Below are the code and all the weights of a small trained network. Each question names an input and a target symbol and asks about switching units off, where a switched-off unit gives its printed mean instead of its output.

import numpy as np


def w(rows, s, z=0):
    codes = np.array(rows[::2]) - 128.0
    scale = np.full(codes.shape[1], s)
    scale[-1] = z or s
    return codes * scale


def norm(h):
    return h / np.sqrt((h * h).mean(-1, keepdims=True) + 1e-5)


def f(y):
    return y / 2 * (1 + np.tanh(0.7978845608 * (y + 0.044715 * y**3)))


def softmax(a):
    e = np.exp(a - a.max(-1, keepdims=True))
    return e / e.sum(-1, keepdims=True)


def log_softmax(a):
    a = a - a.max(-1, keepdims=True)
    return a - np.log(np.exp(a).sum(-1, keepdims=True))


def net(x, mask):
    ids = ['αβγδεζλμξπφω'.index(c) for c in x.split()]
    T = len(ids)
    res = E[ids] + P[:T]
    u = 0
    for l in range(2):
        r = norm(res)
        for j in range(2):
            rows = slice(3 * j, 3 * j + 3)
            q, k, v = (r @ M[l][rows].T for M in (Q, K, V))
            z = softmax(np.where(np.tri(T) > 0, q @ k.T / 3**0.5, -1e9)) @ v
            o = O[l][rows]
            res = res + np.where(mask[u + j], z, o[:, -1]) @ o[:, :-1]
        u += 2
        y = f(norm(res) @ A[l][:, :-1].T + A[l][:, -1])
        res = res + np.where(mask[u : u + 4], y, B[l][:, -1]) @ B[l][:, :-1]
        u += 4
    return log_softmax(norm(res)[-1] @ U[:, :-1].T + U[:, -1])


Q, K, V, O, A, B = {}, {}, {}, {}, {}, {}
E = w([
[125,125,134,185,121,95,158,172,119],'α',
[127,136,174,192,86,123,114,146,139],'β',
[158,186,87,7,73,65,192,186,108],'γ',
[146,98,165,136,136,130,72,143,102],'δ',
[159,157,91,131,157,162,103,161,141],'ε',
[161,145,145,178,118,100,106,170,114],'ζ',
[139,75,95,135,109,145,75,153,150],'λ',
[120,49,113,117,147,175,110,159,101],'μ',
[152,105,99,106,146,171,76,157,135],'ξ',
[119,94,122,138,149,84,98,151,126],'π',
[150,129,144,149,161,127,137,180,83],'φ',
[153,118,149,151,120,172,123,169,101],'ω',
],0.022)
P = w([
[146,121,107,129,115,119,122,141,130],'0',
[113,123,170,85,125,91,149,162,162],'1',
[74,142,162,84,105,105,111,173,134],'2',
[127,130,102,107,78,92,94,91,61],'3',
[193,102,105,138,123,103,162,85,124],'4',
[151,112,181,101,151,98,170,132,192],'5',
[54,149,105,164,114,138,113,126,121],'6',
[82,128,37,129,6,125,122,126,79],'7',
[124,61,120,182,120,164,158,146,185],'8',
],0.015)
Q[0] = w([
[147,176,109,25,64,36,91,104,49],'0.h1',
[28,165,125,139,124,138,71,149,93],'0.h1',
[125,147,177,77,179,65,93,232,175],'0.h1',
[19,134,169,170,151,168,56,246,192],'0.h2',
[139,124,78,144,13,146,128,98,53],'0.h2',
[34,206,70,60,70,95,87,109,56],'0.h2',
],0.011)
K[0] = w([
[168,130,155,31,102,96,174,145,157],'0.h1',
[235,81,122,165,159,123,176,36,154],'0.h1',
[145,163,67,89,67,113,143,63,72],'0.h1',
[147,103,85,230,174,161,137,53,118],'0.h2',
[133,100,182,108,163,134,142,141,199],'0.h2',
[253,91,150,81,146,104,212,99,185],'0.h2',
],0.014)
V[0] = w([
[130,100,158,157,126,104,86,161,132],'0.h1',
[131,153,56,106,83,69,212,153,147],'0.h1',
[136,80,159,164,113,126,158,158,80],'0.h1',
[173,232,160,132,54,167,116,118,137],'0.h2',
[113,85,99,130,20,149,114,92,194],'0.h2',
[158,137,105,170,160,11,40,108,188],'0.h2',
],0.012)
O[0] = w([
[103,37,119,160,179,76,87,180,155,253],'0.h1',
[246,62,111,166,69,131,172,132,143,138],'0.h1',
[160,151,132,71,143,98,33,190,178,247],'0.h1',
[105,106,170,171,18,198,79,161,7,66],'0.h2',
[137,150,43,130,107,19,90,84,36,107],'0.h2',
[140,43,170,183,197,129,157,109,71,153],'0.h2',
],0.014,0.006)
A[0] = w([
[204,156,59,182,151,138,127,253,133,254],'0.n1',
[148,150,129,49,179,143,136,180,70,184],'0.n2',
[104,73,137,158,76,201,181,161,95,161],'0.n3',
[139,35,246,182,117,221,123,154,34,191],'0.n4',
],0.0067,0.0064)
B[0] = w([
[97,26,164,49,98,74,21,140,173,254],'0.n1',
[28,149,101,162,1,96,152,129,204,165],'0.n2',
[113,227,35,135,107,58,39,105,169,165],'0.n3',
[105,151,40,216,167,59,102,192,207,221],'0.n4',
],0.0089,0.0095)
Q[1] = w([
[107,64,196,64,124,87,203,65,173],'1.h1',
[196,143,53,191,155,246,178,107,122],'1.h1',
[255,137,77,103,92,171,112,131,126],'1.h1',
[123,64,56,153,99,38,125,220,232],'1.h2',
[60,137,84,139,137,18,110,186,186],'1.h2',
[193,124,109,104,122,149,77,114,192],'1.h2',
],0.0085)
K[1] = w([
[181,99,89,2,99,115,186,150,44],'1.h1',
[2,105,121,233,91,123,223,246,147],'1.h1',
[114,162,189,140,63,89,216,85,161],'1.h1',
[199,154,78,49,77,189,233,151,62],'1.h2',
[190,117,87,103,39,183,165,108,100],'1.h2',
[50,122,144,124,127,143,180,134,90],'1.h2',
],0.0076)
V[1] = w([
[143,113,200,82,87,115,164,47,108],'1.h1',
[206,167,33,153,132,201,171,125,115],'1.h1',
[68,180,185,172,115,118,181,102,135],'1.h1',
[89,79,110,91,156,144,91,152,113],'1.h2',
[128,115,137,104,34,130,254,143,85],'1.h2',
[164,94,15,101,89,171,203,145,114],'1.h2',
],0.0095)
O[1] = w([
[123,110,152,87,207,123,68,170,128,5],'1.h1',
[130,177,123,215,145,156,99,96,156,2],'1.h1',
[70,85,144,194,113,19,117,181,204,2],'1.h1',
[159,244,92,147,141,132,130,90,158,178],'1.h2',
[82,37,115,52,112,12,123,189,180,69],'1.h2',
[156,77,68,145,58,65,110,116,118,149],'1.h2',
],0.011,0.0077)
A[1] = w([
[59,183,119,79,36,126,114,117,161,105],'1.n1',
[84,99,152,167,20,118,50,116,4,2],'1.n2',
[108,215,118,141,67,193,147,98,84,120],'1.n3',
[230,10,138,86,17,27,119,143,184,152],'1.n4',
],0.012,0.0064)
B[1] = w([
[221,134,154,166,133,68,55,100,95,159],'1.n1',
[55,63,82,40,127,50,156,130,207,162],'1.n2',
[113,92,192,63,80,101,198,76,111,155],'1.n3',
[107,162,57,80,96,97,235,250,60,248],'1.n4',
],0.015,0.017)
U = w([
[175,135,91,141,136,121,173,214,86,162],'α',
[44,47,84,133,102,80,92,115,156,153],'β',
[148,107,108,160,108,133,116,128,115,84],'γ',
[23,182,128,162,206,166,103,162,67,74],'δ',
[104,153,88,251,87,145,138,86,161,196],'ε',
[171,93,100,254,150,143,27,175,102,133],'ζ',
[177,115,66,189,176,101,71,74,10,104],'λ',
[157,215,50,130,162,76,113,86,208,3],'μ',
[106,118,155,107,126,154,183,51,98,165],'ξ',
[209,24,156,179,190,92,157,81,173,142],'π',
[137,58,170,136,87,204,133,140,253,140],'φ',
[167,125,169,145,69,131,10,124,59,164],'ω',
],0.0069,0.003)

Each question gives the input, a string of symbols that net reads in full, and the target symbol t.
The units are the heads (3 rows each of Q, K, V and O) and the neurons (one row each of A and B). Each row of codes is followed by its name. A weight is (code - 128) times the scale printed after its matrix; where a second scale follows, it is the last column's (O, A, B and U).
mask holds one flag per unit, layer by layer, with each layer's heads first. A switched-off unit (its flag False) gives its mean, the last column of its rows in O or B, instead of its output. The means were averaged over made-up inputs and are rounded, as every weight is.
A unit's drop is (log p(t) with every unit on - log p(t) with that unit switched off) / (log p(t) with every unit on - log p(t) with every unit switched off).
The circuit of an input: a set's keep is (log p(t) with only the set's units on - log p(t) with every unit switched off) / (log p(t) with every unit on - log p(t) with every unit switched off). Starting from all 12 units, units are removed one at a time, each time the one whose removal leaves the highest keep (on an exact tie, the one counted first), for as long as the keep stays at least 0.8.
circuit, biggest first: the units of the circuit, biggest drop first
most important unit: the unit with the biggest drop
k most important neurons of layer l: the k neurons of layer l with the biggest drops, biggest first
drop when u is switched off: that unit's drop, to one decimal
input μ φ μ ξ, target φ: most important unit => 0.h2
input δ π μ, target δ: circuit, biggest first => 0.h1, 1.h2
input φ β π ε μ, target π: circuit, biggest first => 0.h2, 1.n4, 1.h2
input ω ξ π μ, target ξ: circuit, biggest first => 0.h1, 1.h2, 1.n3
input μ ζ φ δ, target ζ: circuit, biggest first => 1.h2, 0.h2, 0.n4, 1.n4
input ω ξ φ μ β φ ω, target β: circuit, biggest first => 0.h2, 1.n2
input α ε ε ω ω β, target ω: 2 most important neurons of layer 1 => 1.n1, 1.n4
input ζ μ δ λ ω ω, target λ: circuit, biggest first => 0.h2, 1.h2, 1.n4
input μ α ξ μ ω ξ μ μ μ, target μ: circuit, biggest first => 0.h2, 1.h2
input ξ ξ ω ω β ω ε, target β: 3 most important neurons of layer 1 => 1.n2, 1.n4, 1.n1
input β β ω ξ φ ξ, target ξ: 2 most important neurons of layer 1 => 1.n3, 1.n4
input φ ξ α μ, target ξ: circuit, biggest first => 1.h2, 0.h1, 1.n3
input ω φ δ, target ω: 2 most important neurons of layer 1 => 1.n1, 1.n4
input ω ξ ξ β ω, target ξ: circuit, biggest first => 0.h1, 1.n3, 1.h2
input α α φ π δ, target φ: circuit, biggest first => 0.h2
input β φ β ζ μ β, target ζ: circuit, biggest first => 0.h2, 1.h2, 0.n4, 1.n4
input β ω μ β ε ε α, target ε: 2 most important neurons of layer 0 => 0.n4, 0.n3
input ε ω μ μ ω λ ε ξ, target λ: 2 most important neurons of layer 1 => 1.n4, 1.n2
input φ β μ φ, target β: 2 most important neurons of layer 1 => 1.n2, 1.n4
input ε ζ ω, target ε: most important unit => 0.n4
input ε λ β ω ω φ, target ω: drop when 1.n1 is switched off => 0.2
input ξ ω β λ, target ω: drop when 0.h2 is switched off => 0.2
input μ α δ ε ω, target δ: drop when 1.n4 is switched off => 0.0
input ε π ω ε ε ω μ, target ε: drop when 0.n4 is switched off => 0.6
